Below is a small trained network, with its code and all its weights. Each question gives an input and a class and asks what happens when units are switched off, that is, made to give their printed mean instead of their output.

import numpy as np


def w(rows, s, z=0):
    codes = np.array(rows[::2]) - 128.0
    scale = np.full(codes.shape[1], s)
    scale[-1] = z or s
    return codes * scale


def norm(h):
    return h / np.sqrt((h * h).mean(-1, keepdims=True) + 1e-5)


def f(y):
    return np.maximum(y, 0)


def log_softmax(a):
    a = a - a.max(-1, keepdims=True)
    return a - np.log(np.exp(a).sum(-1, keepdims=True))


def net(x, mask):
    res = np.array(x, float).reshape(1, 6) / 4 @ E
    u = 0
    for l in range(2):
        y = f(norm(res) @ A[l][:, :-1].T + A[l][:, -1])
        res = res + np.where(mask[u : u + 7], y, B[l][:, -1]) @ B[l][:, :-1]
        u += 7
    return log_softmax(norm(res)[-1] @ U[:, :-1].T + U[:, -1])


A, B = {}, {}
E = w([
[119,70,122,110,132,6,98,202,148,89],'x0',
[66,131,227,201,106,96,42,89,177,115],'x1',
[131,125,114,147,136,114,137,118,123,127],'x2',
[120,126,131,114,112,109,138,117,114,151],'x3',
[143,131,143,126,111,147,113,140,115,106],'x4',
[125,127,116,147,127,135,132,135,134,127],'x5',
],0.017)
A[0] = w([
[153,120,112,140,152,152,104,170,191,139,55],'0.n0',
[107,149,166,76,122,172,86,74,81,106,111],'0.n1',
[108,184,207,220,122,170,109,1,170,198,52],'0.n2',
[50,76,176,141,119,57,57,162,171,90,2],'0.n3',
[179,75,112,71,110,103,183,112,125,144,172],'0.n4',
[155,48,106,85,172,65,75,223,121,126,18],'0.n5',
[56,136,224,226,103,98,36,71,169,146,127],'0.n6',
],0.0077,0.0045)
B[0] = w([
[171,126,134,101,162,112,101,106,133,152,133],'0.n0',
[138,194,112,187,197,119,135,121,103,150,159],'0.n1',
[144,209,225,110,221,209,147,190,34,74,223],'0.n2',
[147,115,22,55,82,56,106,78,170,111,201],'0.n3',
[165,134,161,227,166,153,155,143,141,142,180],'0.n4',
[99,255,168,221,167,107,141,208,106,105,192],'0.n5',
[35,49,178,187,111,174,109,58,106,89,250],'0.n6',
],0.0096,0.012)
A[1] = w([
[177,111,80,120,135,212,203,74,88,180,191],'1.n0',
[164,200,158,48,117,113,148,198,81,99,166],'1.n1',
[211,192,116,71,167,193,126,96,101,164,29],'1.n2',
[182,143,81,96,101,29,168,254,148,134,47],'1.n3',
[38,32,108,89,25,29,39,109,152,86,4],'1.n4',
[62,86,185,129,101,195,141,47,158,106,20],'1.n5',
[132,146,120,200,158,195,106,89,97,101,176],'1.n6',
],0.0093,0.0034)
B[1] = w([
[163,140,106,101,120,128,27,99,223,134,250],'1.n0',
[156,123,97,127,169,72,145,159,150,129,216],'1.n1',
[151,55,102,128,25,113,137,107,171,120,218],'1.n2',
[66,149,176,148,178,160,201,177,10,158,232],'1.n3',
[187,66,80,187,62,41,74,89,253,104,249],'1.n4',
[75,185,122,94,148,172,207,161,67,134,209],'1.n5',
[110,126,83,54,140,96,119,103,108,187,255],'1.n6',
],0.013,0.0091)
U = w([
[240,148,65,60,112,157,98,110,227,175,204],'0',
[161,149,106,144,191,73,204,254,52,129,210],'1',
[153,92,179,132,59,143,140,168,127,112,2],'2',
[139,104,167,126,67,146,153,167,140,105,12],'3',
[131,93,155,131,83,127,108,154,121,142,33],'4',
[131,99,180,118,53,145,152,177,137,118,8],'5',
[61,187,223,114,163,210,96,75,35,86,220],'6',
[97,64,155,202,43,27,76,96,224,43,208],'7',
],0.015,0.0051)

Each question gives the input, the list of numbers given to net, and the class t.
The units are the neurons (one row each of A and B). Each row of codes is followed by its name. A weight is (code - 128) times the scale printed after its matrix; where a second scale follows, it is the last column's (A, B and U).
mask holds one flag per neuron, layer by layer. A switched-off neuron (its flag False) gives its mean, the last column of its row in B, instead of its output. The means were averaged over made-up inputs and are rounded, as every weight is.
A unit's drop is (log p(t) with every unit on - log p(t) with that unit switched off) / (log p(t) with every unit on - log p(t) with every unit switched off).
unit that matters most: the unit with the biggest drop
k most important neurons: the k neurons with the biggest drops, biggest first
k most important neurons of layer l: the k neurons of layer l with the biggest drops, biggest first
drop when u is switched off: that unit's drop, to one decimal
input [-8,-1,7,8,6,8], class 0: unit that matters most	0.n6
input [6,-1,1,-2,8,-7], class 1: 2 most important neurons of layer 0	(0.n6; 0.n5)
input [6,-1,-5,-7,6,-7], class 1: 2 most important neurons	(0.n6; 0.n5)
input [0,-8,-1,3,-5,-4], class 0: 2 most important neurons	(1.n0; 0.n5)
input [6,0,-4,-2,-1,6], class 1: 2 most important neurons	(0.n6; 0.n5)
input [0,-1,-2,-5,5,6], class 0: 2 most important neurons	(0.n5; 0.n6)
input [-4,0,6,0,-2,6], class 0: 2 most important neurons of layer 0	(0.n6; 0.n5)
input [7,0,3,3,5,4], class 1: 3 most important neurons	(0.n6; 0.n5; 1.n3)
input [5,0,7,-5,5,2], class 1: 2 most important neurons	(0.n6; 0.n5)
input [0,7,5,-7,-3,-7], class 6: 2 most important neurons	(0.n2; 1.n5)
input [0,-5,2,6,-8,6], class 0: 2 most important neurons	(1.n0; 0.n5)
input [-5,0,-8,-6,-7,2], class 0: 2 most important neurons of layer 1	(1.n3; 1.n2)
input [7,0,6,1,-1,2], class 1: 3 most important neurons	(0.n6; 0.n5; 1.n3)
input [-1,-8,7,-6,4,-1], class 0: unit that matters most	1.n0
input [-1,-1,-2,-7,7,2], class 0: drop when 0.n6 is switched off	1.3
input [0,-6,-4,1,0,0], class 0: drop when 1.n0 is switched off	2.0
input [-1,5,7,5,8,-5], class 6: drop when 1.n6 is switched off	0.0
